Below are the code and all the weights of a small trained network. Each question names an input and a target symbol and asks about switching units off, where a switched-off unit gives its printed mean instead of its output.

import numpy as np


def w(rows, s, z=0):
    codes = np.array(rows[::2]) - 128.0
    scale = np.full(codes.shape[1], s)
    scale[-1] = z or s
    return codes * scale


def f(y):
    return np.maximum(y, 0)


def softmax(a):
    e = np.exp(a - a.max(-1, keepdims=True))
    return e / e.sum(-1, keepdims=True)


def log_softmax(a):
    a = a - a.max(-1, keepdims=True)
    return a - np.log(np.exp(a).sum(-1, keepdims=True))


def net(x, mask):
    ids = ['αγεζμξστω'.index(c) for c in x.split()]
    T = len(ids)
    res = E[ids] + P[:T]
    u = 0
    for l in range(3):
        q, k, v = (res @ M[l].T for M in (Q, K, V))
        z = softmax(np.where(np.tri(T) > 0, q @ k.T / 2**0.5, -1e9)) @ v
        res = res + np.where(mask[u], z, O[l][:, -1]) @ O[l][:, :-1]
        u += 1
        y = f(res @ A[l][:, :-1].T + A[l][:, -1])
        res = res + np.where(mask[u : u + 4], y, B[l][:, -1]) @ B[l][:, :-1]
        u += 4
    return log_softmax(res[-1] @ U[:, :-1].T + U[:, -1])


Q, K, V, O, A, B = {}, {}, {}, {}, {}, {}
E = w([
[39,153,186,102,82],'α',
[137,131,137,61,76],'γ',
[205,53,137,198,44],'ε',
[169,170,89,58,83],'ζ',
[109,209,92,249,149],'μ',
[102,125,90,103,147],'ξ',
[88,189,53,202,21],'σ',
[120,175,66,54,69],'τ',
[142,144,89,166,196],'ω',
],0.015)
P = w([
[253,141,218,167,213],'0',
[129,162,87,62,208],'1',
[131,155,92,76,202],'2',
[121,151,82,71,195],'3',
[111,150,76,83,192],'4',
[104,145,67,58,192],'5',
[93,138,73,85,178],'6',
[101,146,63,69,167],'7',
[83,128,79,103,154],'8',
[115,125,60,64,161],'9',
[98,105,67,88,160],'10',
],0.0051)
Q[0] = w([
[99,65,8,135,62],'0.h1',
[113,108,199,111,171],'0.h1',
],0.014)
K[0] = w([
[127,1,108,135,114],'0.h1',
[52,193,178,126,140],'0.h1',
],0.012)
V[0] = w([
[60,186,181,158,107],'0.h1',
[151,7,147,185,91],'0.h1',
],0.014)
O[0] = w([
[178,123,63,87,86,1],'0.h1',
[126,248,142,97,146,227],'0.h1',
],0.013,0.0035)
A[0] = w([
[251,86,212,233,60,195],'0.n1',
[1,218,51,160,228,3],'0.n2',
[70,173,183,28,18,76],'0.n3',
[60,8,85,36,84,97],'0.n4',
],0.0087,0.0045)
B[0] = w([
[128,188,62,78,187,153],'0.n1',
[65,96,98,201,8,249],'0.n2',
[116,143,51,79,212,193],'0.n3',
[106,178,90,200,149,208],'0.n4',
],0.012,0.013)
Q[1] = w([
[92,181,95,161,108],'1.h1',
[159,60,251,77,104],'1.h1',
],0.027)
K[1] = w([
[158,149,154,102,135],'1.h1',
[84,2,70,156,105],'1.h1',
],0.024)
V[1] = w([
[195,183,90,155,65],'1.h1',
[170,121,116,249,176],'1.h1',
],0.018)
O[1] = w([
[234,91,131,104,107,251],'1.h1',
[109,172,108,127,7,172],'1.h1',
],0.014,0.02)
A[1] = w([
[108,148,135,151,191,13],'1.n1',
[94,88,250,112,152,1],'1.n2',
[146,110,50,97,159,114],'1.n3',
[42,128,159,115,129,87],'1.n4',
],0.015,0.0042)
B[1] = w([
[160,121,108,77,2,139],'1.n1',
[161,136,78,132,138,129],'1.n2',
[72,110,197,205,136,249],'1.n3',
[152,117,188,134,147,154],'1.n4',
],0.014,0.013)
Q[2] = w([
[121,171,187,255,48],'2.h1',
[109,142,136,80,149],'2.h1',
],0.026)
K[2] = w([
[186,251,186,89,155],'2.h1',
[147,100,129,135,112],'2.h1',
],0.025)
V[2] = w([
[138,222,153,193,110],'2.h1',
[160,78,253,60,120],'2.h1',
],0.017)
O[2] = w([
[116,70,227,115,152,254],'2.h1',
[64,173,111,157,2,118],'2.h1',
],0.0097,0.031)
A[2] = w([
[142,24,1,41,179,104],'2.n1',
[138,84,42,123,231,254],'2.n2',
[203,87,180,150,190,53],'2.n3',
[129,94,168,136,79,42],'2.n4',
],0.0093,0.0061)
B[2] = w([
[87,188,82,172,83,156],'2.n1',
[174,91,252,113,95,171],'2.n2',
[108,180,35,101,133,255],'2.n3',
[139,112,88,99,165,240],'2.n4',
],0.014,0.021)
U = w([
[94,165,74,166,71,73],'α',
[97,46,173,54,71,40],'γ',
[110,140,106,253,194,190],'ε',
[127,132,253,176,163,188],'ζ',
[142,85,43,134,120,60],'μ',
[189,97,153,228,96,111],'ξ',
[185,241,159,193,126,254],'σ',
[37,101,134,64,153,92],'τ',
[25,155,197,136,113,126],'ω',
],0.0053,0.0058)

Each question gives the input, a string of symbols that net reads in full, and the target symbol t.
The units are the heads (2 rows each of Q, K, V and O) and the neurons (one row each of A and B). Each row of codes is followed by its name. A weight is (code - 128) times the scale printed after its matrix; where a second scale follows, it is the last column's (O, A, B and U).
mask holds one flag per unit, layer by layer, with each layer's heads first. A switched-off unit (its flag False) gives its mean, the last column of its rows in O or B, instead of its output. The means were averaged over made-up inputs and are rounded, as every weight is.
A unit's drop is (log p(t) with every unit on - log p(t) with that unit switched off) / (log p(t) with every unit on - log p(t) with every unit switched off).
The circuit of an input: a set's keep is (log p(t) with only the set's units on - log p(t) with every unit switched off) / (log p(t) with every unit on - log p(t) with every unit switched off). Starting from the 12 units with the biggest drops (on a tie, the unit counted first), units are removed one at a time, each time the one whose removal leaves the highest keep (on an exact tie, the one counted first), for as long as the keep stays at least 0.8.
circuit, biggest first: the units of the circuit, biggest drop first
k most important neurons: the k neurons with the biggest drops, biggest first
top k neurons in layer l: the k neurons of layer l with the biggest drops, biggest first
input ω μ ω, target τ: circuit, biggest first	(1.h1; 2.n3; 2.h1)
input ξ ω τ ζ γ σ, target ω: circuit, biggest first	(1.h1; 0.h1; 0.n2)
input σ γ σ ξ γ α α α, target ξ: circuit, biggest first	(0.h1; 1.h1; 0.n4)
input μ μ ζ μ ζ, target μ: circuit, biggest first	(0.h1; 2.h1; 2.n3)
input τ μ σ α σ ω, target σ: top 3 neurons in layer 2	(2.n3; 2.n2; 2.n1)
input γ τ ξ, target α: circuit, biggest first	(2.h1; 0.n2)
input μ ω ε τ γ σ ω τ γ σ ζ, target ζ: 3 most important neurons	(0.n2; 0.n4; 2.n3)
input α γ τ ω μ α ξ, target ε: top neuron in layer 0	(0.n4)
input ε ξ ε α τ ξ σ ε ξ ξ, target γ: circuit, biggest first	(0.n2; 1.h1; 2.h1)
input σ γ ζ α τ ξ ω, target ξ: circuit, biggest first	(1.h1; 0.h1)
input γ ω τ σ σ σ α α ζ, target α: 4 most important neurons	(1.n1; 0.n4; 0.n2; 2.n2)
input γ ξ ξ, target α: circuit, biggest first	(0.n4; 2.h1)
input τ ξ σ ζ α ε ξ, target γ: 4 most important neurons	(2.n3; 0.n2; 0.n4; 2.n1)
input γ ω ω τ μ γ σ τ, target α: circuit, biggest first	(0.n4; 2.h1)
input ζ ω γ ξ, target ζ: 2 most important neurons	(2.n2; 0.n2)
input ζ γ γ τ α ξ ξ α α σ, target ζ: top 2 neurons in layer 0	(0.n2; 0.n1)
input ω σ σ γ μ σ σ ζ σ ζ ω, target τ: circuit, biggest first	(1.h1; 2.n3; 2.h1; 0.h1)
input ω ζ ω ζ, target τ: 2 most important neurons	(2.n3; 0.n2)
input ξ ξ ζ ε ζ τ τ γ, target τ: 2 most important neurons	(0.n2; 2.n3)
input σ σ ω σ, target ξ: 2 most important neurons	(2.n3; 0.n4)
input τ α ω α ω ε τ σ τ τ γ, target τ: 4 most important neurons	(1.n3; 0.n2; 2.n3; 0.n3)
input ζ μ γ, target ζ: top neuron in layer 0	(0.n2)
input ξ ξ τ ξ σ ξ μ γ ξ ζ α, target ω: top 3 neurons in layer 0	(0.n4; 0.n2; 0.n3)
input ξ ω σ α α μ μ γ ξ ω, target ω: 3 most important neurons	(0.n2; 1.n4; 0.n4)
input α ξ γ, target ε: 3 most important neurons	(1.n3; 0.n2; 0.n4)
input ξ ζ μ ω, target ω: 3 most important neurons	(0.n2; 0.n4; 1.n4)
